(in the rows, 128 means zero)
Known rows:
[127  90 157 132 118 114 124 139 148 114 138  83 132 167  61 104  57 113
  73 119 148 106 154 134 143 105 128 138 107  99 126] -> zustuk
[136 118 154  97 105 105 119 112 193 131 129 110  80 212  63  94  93  93
 133 122 124 133 148 144 167 118 128 168 132 106 121] -> tropla
[136 129 131 143 157 126 135  70 115 126 139 167 129 103 174 157 143 141
 132 147 153 133 112 132 103 166 128 100 173 117 118] -> pumam
[120 179 160 105 123 132 104  85  99 137 148  81 135 142 119 139  97 106
 132 158 118 134 130 144 164 106 119 137 108  79 173] -> travitek
[ 76 139 106 119 129 149 111 161 151 170 124 157 135 140 188 132 114 112
 152 164  91 113 121 148 112 154 107  74 153 140 179] -> klutes
[125 130 125 150 135 135 135 134 118 126 115 151 120 116 139 129 155 135
 137 122 128 135 127 109 117 139 156 131 131 142 107] -> botren
[161 172 161 137 129 127 125  71  74 114 135 104 126 101 106 149 148 130
 130 137 148 142 119 121 152 110 154 158 105  78 115] -> rogo
[110 119 144 130 119 132 119 154 135 113 119  85 118 159  85 101 108 118
 105 111 118 133 154 112 148  97 142 166  94 124 126] -> vobor
[121 149 114 136 134 145 134 135 121 123 112 135 115 115 156 127 181 137
 164 131 103 143 120 108 126 129 141 148 121 152 119] -> vefe
[120 111 139 169 151 134 135 107 113 128 117 166 122 105 137 132 150 140
 111 121 157 125 133  98 102 175 173 113 161 139  85] -> suzik
[142 130 111 130 100 156 148 172 135 132 119 130 154 136  90  97 167 137
 100  11 160 135 176 124 118  61 174 154 100 150  96] -> vulel
[124 149 114 134 132 147 138 134 120 125 113 135 116 114 161 128 182 139
 165 128  98 151 116 107 123 132 141 148 122 152 120] -> feflos
[ 89  90  78 137  86 120 147 198 120 107  93 129 138 160 123 113 125 131
 120  86 127  63 172  78 134 134 114 147 115 151 122] -> lupovil
[132 136 124 130 120 131 119 153 112 137 124 134 132 115 120 130 122 119
 124 141 124 118 122 126 134 133 134 120 117 122 134] -> tesusor
[127 143 111 111 141 127 124 106 120 148 127 151 140 105 178 151 137 126
 146 150 125 131 101 141 117 157 109 103 162 129 144] -> truten
[149 114 110 129 120 123 144 162 133  97 101 101 116 122 110 107 168 139
 140  95 113 148 122 100 136 106 133 192 101 163  99] -> zatal
[146 185 130  88 122 123 104  72  90 154 150 110 155 108 152 171 106 110
 143 188 119 125  91 166 148 123  88 108 132  67 188] -> skadrim

Facts:
begrofla -stadar-> mumin; betriplum -stadar-> guzus; bragem -stadar-> flubri; brege -stadar-> plazon; brobrel -stadar-> ruba; brufom -stadar-> buta
difi -stadar-> teno; dretri -stadar-> soklur; drolum -stadar-> suzik; droson -stadar-> pipok; fakavok -stadar-> terifo; fisi -stadar-> ziskon
flofi -stadar-> nozo; fuzuder -stadar-> drizum; gezu -stadar-> pumam; girer -stadar-> vifon; grelok -stadar-> flubri; grodor -stadar-> ziskon
grutim -stadar-> klufor; kaplo -stadar-> kidi; katu -stadar-> greklopul; kegon -stadar-> gopleplos; klamur -stadar-> brufom; kleko -stadar-> terifo
klonu -stadar-> klafor; klore -stadar-> tropla; klufor -stadar-> greklopul; klusto -stadar-> dipur; klutes -stadar-> tugi; komi -stadar-> firor
logis -stadar-> klafor; lupovil -stadar-> gopleplos; merom -stadar-> pesan; meve -stadar-> ziskon; midom -stadar-> tropla; modol -stadar-> trefluk
modrek -stadar-> netum; nasta -stadar-> greklopul; nikles -stadar-> dipur; nozo -stadar-> tudros; pleplak -stadar-> meve; plerel -stadar-> flibel
plezel -stadar-> staklugruk; pligu -stadar-> muzuli; plubul -stadar-> greklopul; plurin -stadar-> greklopul; refan -stadar-> guzus; rezos -stadar-> zaronek
ribi -stadar-> suzimor; ridun -stadar-> ziskon; ruval -stadar-> klokam; sigri -stadar-> klavirem; siskan -stadar-> netum; skadrim -stadar-> drabrubran
skaskor -stadar-> mumin; sogrel -stadar-> mumin; stasol -stadar-> plazon; stedror -stadar-> brufom; stiklak -stadar-> pipok; stoflil -stadar-> ziskon
suluvas -stadar-> gopleplos; temena -stadar-> zaronek; tesusor -stadar-> klafor; timabom -stadar-> teno; trigi -stadar-> nozo; tropla -stadar-> flibel
truflalon -stadar-> soklur; trugral -stadar-> sotil; vasufi -stadar-> trefluk; vezo -stadar-> driskam; vulel -stadar-> greklopul; zaska -stadar-> trefluk
zedrafe -stadar-> drabrubran; zibom -stadar-> greklopul; zivir -stadar-> stadum; zodri -stadar-> vifon; batim -plomube-> botren; batim -plomube-> brofo
betriplum -plomube-> gaso; botren -plomube-> kluflim; botren -plomube-> zaska; bragem -plomube-> vifon; braklil -plomube-> drolum; bresik -plomube-> merom
brobrel -plomube-> drolum; brofo -plomube-> batim; buta -plomube-> trigi; dipa -plomube-> klonu; dipur -plomube-> plugar; dokam -plomube-> stiklak
dokam -plomube-> zedrafe; drabrubran -plomube-> stiste; dredrin -plomube-> suzik; duplam -plomube-> zodri; duplam -plomube-> truten; feflos -plomube-> siskan
fledin -plomube-> plurin; fliplur -plomube-> stuzus; fliplur -plomube-> duplam; flugridok -plomube-> trizis; girer -plomube-> braklil; girer -plomube-> komi
girer -plomube-> drolum; graluk -plomube-> vukobrol; grelok -plomube-> skaskor; grezil -plomube-> pligu; grezil -plomube-> traklo; grodor -plomube-> logis
grodor -plomube-> grusal; grusal -plomube-> grodor; grusal -plomube-> plurin; grutim -plomube-> sapla; gubu -plomube-> difi; gubu -plomube-> flofi
kaplo -plomube-> pumam; katu -plomube-> stoflil; keme -plomube-> stasol; kleko -plomube-> batim; klonu -plomube-> dipa; klonu -plomube-> skomer
kluflim -plomube-> zaska; kofogus -plomube-> fakavok; lilom -plomube-> ruvotrum; logis -plomube-> plurin; lupovil -plomube-> nasta; merom -plomube-> stiklak
merom -plomube-> vinu; naflom -plomube-> grutim; nepluklis -plomube-> ribi; nizin -plomube-> timabom; pleplak -plomube-> vefe; plerel -plomube-> livis
plugar -plomube-> vasufi; refan -plomube-> suzimor; rogo -plomube-> sogrel; ruval -plomube-> ligar; sanizul -plomube-> stiste; sapla -plomube-> klamur
satun -plomube-> katu; sestunor -plomube-> rogo; sigri -plomube-> travitek; skomer -plomube-> klonu; sogrel -plomube-> trizis; stasol -plomube-> stubem
stedror -plomube-> suluvas; stemekes -plomube-> livis; stubril -plomube-> grelok; stuzus -plomube-> zodri; suzik -plomube-> stozuzuk; suzik -plomube-> dredrin
temena -plomube-> kegon; timabom -plomube-> nizin; traklo -plomube-> pligu; traplok -plomube-> zodri; trapos -plomube-> zibom; trasin -plomube-> fisi
travitek -plomube-> skadrim; travitek -plomube-> sigri; trefluk -plomube-> trasin; trigi -plomube-> midom; tropla -plomube-> trapos; tropla -plomube-> zibom
truflalon -plomube-> stubem; trustir -plomube-> klutes; vefe -plomube-> feflos; vezo -plomube-> vukobrol; vobor -plomube-> stubem; vobor -plomube-> vores
vulel -plomube-> kleko; zaska -plomube-> brofo; zatal -plomube-> vefe; zatal -plomube-> pleplak; zedrafe -plomube-> dokam; zodri -plomube-> fliplur
zustuk -plomube-> refan; batim -nopa-> 275; begrofla -nopa-> 870; betriplum -nopa-> 955; botren -nopa-> 275; bragem -nopa-> 275
braklil -nopa-> 868; brege -nopa-> 868; bresik -nopa-> 275; brifa -nopa-> 266; brobrel -nopa-> 870; brofo -nopa-> 868
brufom -nopa-> 868; buta -nopa-> 275; difi -nopa-> 266; dipa -nopa-> 870; dipur -nopa-> 955; dokam -nopa-> 275
drabrubran -nopa-> 275; dredrin -nopa-> 275; dretri -nopa-> 955; drizum -nopa-> 266; drolum -nopa-> 870; droson -nopa-> 275
duplam -nopa-> 266; fakavok -nopa-> 275; feflos -nopa-> 275; fisi -nopa-> 266; fledin -nopa-> 275; fliplur -nopa-> 275
flofi -nopa-> 275; flugridok -nopa-> 275; fuzuder -nopa-> 266; gaso -nopa-> 868; gezu -nopa-> 870; girer -nopa-> 275
graluk -nopa-> 275; grelok -nopa-> 870; grezil -nopa-> 266; grodor -nopa-> 870; grusal -nopa-> 868; grutim -nopa-> 868
gubu -nopa-> 275; kaplo -nopa-> 955; katu -nopa-> 266; kegon -nopa-> 275; keme -nopa-> 266; klamur -nopa-> 870
kleko -nopa-> 266; klonu -nopa-> 275; klore -nopa-> 955; kluflim -nopa-> 266; klufor -nopa-> 870; klusto -nopa-> 275
klutes -nopa-> 275; kofogus -nopa-> 868; komi -nopa-> 870; ligar -nopa-> 870; lilom -nopa-> 275; livis -nopa-> 275
logis -nopa-> 870; lupovil -nopa-> 868; merom -nopa-> 868; meve -nopa-> 275; midom -nopa-> 275; modol -nopa-> 870
modrek -nopa-> 275; naflom -nopa-> 870; nasta -nopa-> 275; nepluklis -nopa-> 275; netum -nopa-> 868; nikles -nopa-> 955
nizin -nopa-> 955; nozo -nopa-> 275; pagok -nopa-> 870; pleplak -nopa-> 868; plerel -nopa-> 868; plezel -nopa-> 275
pligu -nopa-> 868; plubul -nopa-> 275; plugar -nopa-> 955; plurin -nopa-> 868; pumam -nopa-> 266; refan -nopa-> 868
rezos -nopa-> 868; ribi -nopa-> 955; ridun -nopa-> 275; rogo -nopa-> 275; ruval -nopa-> 275; ruvotrum -nopa-> 955
sanizul -nopa-> 266; sapla -nopa-> 275; satun -nopa-> 275; sestunor -nopa-> 955; sigri -nopa-> 266; siskan -nopa-> 955
skadrim -nopa-> 955; skaskor -nopa-> 955; skomer -nopa-> 868; sogrel -nopa-> 266; stasol -nopa-> 868; stedror -nopa-> 870
stemekes -nopa-> 275; stiklak -nopa-> 275; stiste -nopa-> 868; stoflil -nopa-> 955; stozuzuk -nopa-> 275; stubem -nopa-> 275
stubril -nopa-> 868; stuzus -nopa-> 868; suluvas -nopa-> 955; suzik -nopa-> 275; suzimor -nopa-> 275; temena -nopa-> 868
tesusor -nopa-> 868; timabom -nopa-> 955; traklo -nopa-> 275; traplok -nopa-> 275; trapos -nopa-> 266; trasin -nopa-> 955
travitek -nopa-> 275; trefluk -nopa-> 870; trigi -nopa-> 870; trizis -nopa-> 955; tropla -nopa-> 266; truflalon -nopa-> 275
trugral -nopa-> 275; trustir -nopa-> 266; truten -nopa-> 955; vasufi -nopa-> 275; vefe -nopa-> 275; vezo -nopa-> 868
vifon -nopa-> 955; vinu -nopa-> 868; vobor -nopa-> 275; vores -nopa-> 275; vukobrol -nopa-> 870; vulel -nopa-> 275
zaku -nopa-> 275; zaska -nopa-> 955; zatal -nopa-> 955; zedrafe -nopa-> 266; zibom -nopa-> 868; zivir -nopa-> 275
zodri -nopa-> 955; zustuk -nopa-> 266

Rows:
No name comes twice in this set of rows, the named rows included.
[180 183 138 114 139 116 123  41  65 125 141 126 141  76 144 177 157 134
 142 156 153 142  86 133 140 130 128 132 137  73 127]	trizis
[156 127 139 103 135 106 130  71 172 131 133 160  75 158 115 121 142 120
 165 123 141 141 129 137 143 166 129 151 172 123  96]	flibel
[146 160  88 121 132 133 136 127 109 141 114 160 135  81 190 164 184 140
 180 152 106 134  79 130 113 146 110 117 143 141 134]	siskan
[147 159 145 103 114 125 117  97 111 123 151  84 141 136 116 144  97 117
 138 161 119 130 115 156 158  92  95 136 101  68 164]	sigri
[115 125 138 110 121 129 118 126 147 127 140  99 130 158 127 121  87 115
 126 145 113 124 132 150 143 110  97 126 124 111 161]	trapos
[147 175 109 115 118 133 124 101 140 173 116 209  95 125 161 158 191 115
 207 156 111 139  91 133 124 172 150 110 173 120 111]	midom
[ 99 120 158 114 158  55 145  54 136  98 153  93 107 154 120 145 140 172
 148 116 116 169 144 129 118 120 118 125 118 200 138]	ziskon
[133  94 145 135 128 105 120 123 130 139 132 133 147 133  94 125  73 113
  67 127 169 106 129 137 117 148 140  96 159 107 120]	plugar
[103 158  82 109 120 173 136 140 138 180 135 180 164 123 191 132 169 126
 148  57 141 122 153 158  89 110 138  81 160 160 153]	nasta
[182 118 128 137 146 136 120 173 141 138 115 140 124  80 113 124 153 128
 123 143 114 177  74 135 106 120 155 130 116 152  96]	zaska
[155 111 102 147 122 128 146 150 128 118 119 153 125 109 135 137 152 146
 139 127 127 126 109 119 116 128 130 126 122 132  98]	kleko

The same things again, as new rows of numbers:
Known rows:
[119 125 167 128 113 114 161 109 122 114 112 123 151 116 143 130 157 134
  90 129 128 121 162 125 133 131 134] -> stiste
[117 135 126 110 156 135 126 124 120 144 119 126 130 142  99 123 141 120
  90 122 143 116 139 133 128 140 131] -> dredrin
[119 131 131 122 122 113 141 130 133 132 130 114 153 119 124 130 138 125
 123 123 122 131 142 126 147 128 129] -> driskam
[119 122 151 117 108 145 161 102  95 132 117 102 147 174 130 123 154 130
 141 114 111 130 178 132 135 146 136] -> midom
[111 136 120 110 156 135 127 112 124 143 118 118 133 145 112 123 134 132
  83 137 139 112 135 130 133 134 135] -> timabom
[104 129 127 114 126 168  62 157 196 155 130 152 142 149 151 101 120 224
 124 142  86 119 127 137  17 116 113] -> botren
[104 138 120 123 110  90 172 126 102 139 118  92 147 114 116 116 157 128
 128 134 123 116 134 138 120 105 129] -> grutim
[113 138 100 106 156 135 115 136 127 153 128 115 128 149  99 122 128 110
 103 127 139 120 121 138 140 140 126] -> lilom
[112 133 142 122 113 110 153 114 135 124 119  97 154 131 131 126 140 124
 101 143 129 118 142 126 165 132 131] -> zedrafe
[117 133 144 117 111 118 145 124 129 135 131 110 140 130 111 128 142 114
 117 122 126 127 142 131 143 141 131] -> sapla
[106 138 108 108 161 148 118 127 137 156 124 102 134 142  99 129 124 122
  97 135 140 112 117 137 146 123 127] -> stedror
[118 135 123 110 157 134 121 128 126 144 120 129 130 139 102 125 140 119
  87 119 140 119 136 132 127 138 129] -> nozo
[116 136 124 110 154 136 125 125 120 145 120 124 129 143  98 123 140 119
  90 122 142 117 137 133 128 141 130] -> traklo
[136 141 150 120 158 110 134 127 132 139 124 132 137 141 136 132 138 129
 150 128 126 116 133 129 148 105 120] -> teno
[118 136 126 110 156 134 127 125 120 145 118 121 131 147  94 123 142 114
  87 122 145 116 138 132 134 142 130] -> feflos
[112 137 114 113 113 117 133 138 137 144 140 100 137 136 111 127 129 107
 136 127 123 131 124 135 155 140 126] -> graluk
[122 125 140 138 170 140 150 126  87 112 116 108 126 137 130 120 140 164
  63 159 164 107 155 125 104 148 136] -> fisi

Rows:
No name comes twice in this set of rows, the named rows included.
[137 142 123 120 167  77 158 143 100 150 120 123 145 122 122 123 162 136
 168 112 122 114 126 131 107  69 115]	greklopul
[ 94 140  98 111 126 140  92 159 156 171 127 127 138 140 117  91 135 212
 146 139  90 111 114 146   4  89 115]	vulel
[113 123  67 111 129 123 136 136 112 143 130  74 161 177 168 122 121 122
 169 135 100 140 133 137 183 134 119]	tropla

The same things again, as new rows of numbers:
Known rows:
[112 101 133 103 145 154  99 136 127 105 170 121 161 157 138 172 122 112
 114 106 112 154 172 108 139  94] -> kluflim
[116 126 138 119 147 135 122 114 123 117 138 128 131 124 127 132 117 122
 152 131 115 137 126 135 138 114] -> vobor
[127 120 112 144 122 125 144 138 112 134 129 137 118 120 117 130 136 137
 114 120 115 136 120 117 115 135] -> teno
[113  81 137  95 152 171  97 187 142  90 215 101 173 164 133 174 110 111
  97  99 129 154 230  75 137  60] -> batim
[123 118 122 147 135 123 153 142 115 133 128 135 104 114 124 121 124 134
 115 132 117 128 134 120 109 136] -> ruvotrum
[137 152 137 110 129 133 106 120 143 125 126 117 139 127 127 116 120 114
 150 135 156 130 123 127 144 108] -> refan
[135 119 116 140 105 113 131 129 127 128 131 145 121 107 109 141 114 126
 106 123 110 116 111 102 107 136] -> gopleplos
[165  97  96 162 136 129 101 128  86 122 140 123 128 100 106 138 136 171
  97 159 132 116 162 184 135 168] -> ziskon
[131 142 145 112 132 125 110 119 144 127 128 124 144 128 145 128 128 118
 146 130 143 122 121 133 141 119] -> truflalon
[136 148 135 113 129 135 110 122 140 125 127 117 137 127 123 117 120 116
 146 135 153 130 125 128 143 110] -> vezo
[130 142 143 114 129 125 113 123 144 126 127 125 143 129 142 129 128 119
 143 129 143 121 127 130 141 121] -> bragem
[120 115 117 147 127 119 147 136 111 136 131 136 115 126 125 132 128 137
 114 125 108 134 127 121 109 146] -> ligar
[124 119 124 145 136 123 152 138 116 134 130 134 105 113 127 120 123 132
 118 134 116 129 129 124 109 135] -> trizis
[149 147 140 109 138 135  91 110 137 124 132 109 142 118 130 118 118 118
 154 148 158 129 120 153 150 114] -> pleplak
[126 144 149 110 131 117 101 115 149 129 126 128 148 137 158 134 129 118
 141 123 143 122 122 131 136 128] -> trigi
[104 154 151 111 143 168  92 139 132 143 138 105 141 131 217 132 159 126
 185 161 163 162  58 178  89 131] -> logis
[117 127 144 113 152 136 116 107 125 116 140 125 134 122 132 133 115 118
 160 134 114 140 120 141 141 111] -> dredrin

Rows:
No name comes twice in this set of rows, the named rows included.
[142 136 122 138 112 115 141 145 132 146 122 127 126 121 135 123 138 129
 117 128 143 117 118 121 119 143]	stiklak
[115 128 139 119 145 133 121 117 126 118 136 130 133 124 128 134 119 121
 150 129 118 137 128 130 139 114]	drabrubran
[129 140 141 114 130 126 113 122 143 125 128 124 143 129 139 129 127 121
 143 129 141 122 127 131 141 121]	ruval
[110 123 142 117 149 130 114 107 125 116 138 132 133 132 137 138 118 124
 147 126 109 140 128 137 134 121]	naflom
[123 135 134 115 147 143 116 111 123 116 137 119 128 120 112 120 109 117
 160 138 126 147 121 133 143 102]	braklil
[177 114 104 158 123 118  99 137 106 132 132 115 136 104 122 131 138 163
  97 165 160  96 164 183 139 175]	ridun
[138 149 138 109 132 134 107 118 141 126 129 115 137 125 127 116 119 114
 151 136 152 132 119 132 143 109]	merom
[114  98 138 103 151 157 104 157 136 100 185 112 157 148 131 159 113 115
 120 111 123 148 189  98 139  81]	botren
[127 119 119 143 129 125 150 136 111 135 133 130 115 116 120 127 126 132
 125 131 114 132 120 124 117 136]	stubem
[148 151 115 138 103 118 136 151 136 148 118 122 124 120 122 112 134 124
 117 130 164 120 120 106 119 132]	brufom
[114 127 149 114 160 135 119 109 128 115 136 129 123 117 139 126 111 118
 153 137 115 137 128 140 133 111]	zatal
[186 116 144 113 164 122  56  89 113 132 157  94 155  95 167 137 123 134
 142 173 147 121 114 228 143 160]	grodor
[118 123 147 114 130 117 102 101 141 112 140 142 138 119 130 148  96 112
 139 128 106 120 119 118 127 122]	trefluk
[127 139 148 115 140 124 114 122 146 123 125 128 132 126 148 123 123 120
 138 133 142 119 135 132 134 120]	kaplo

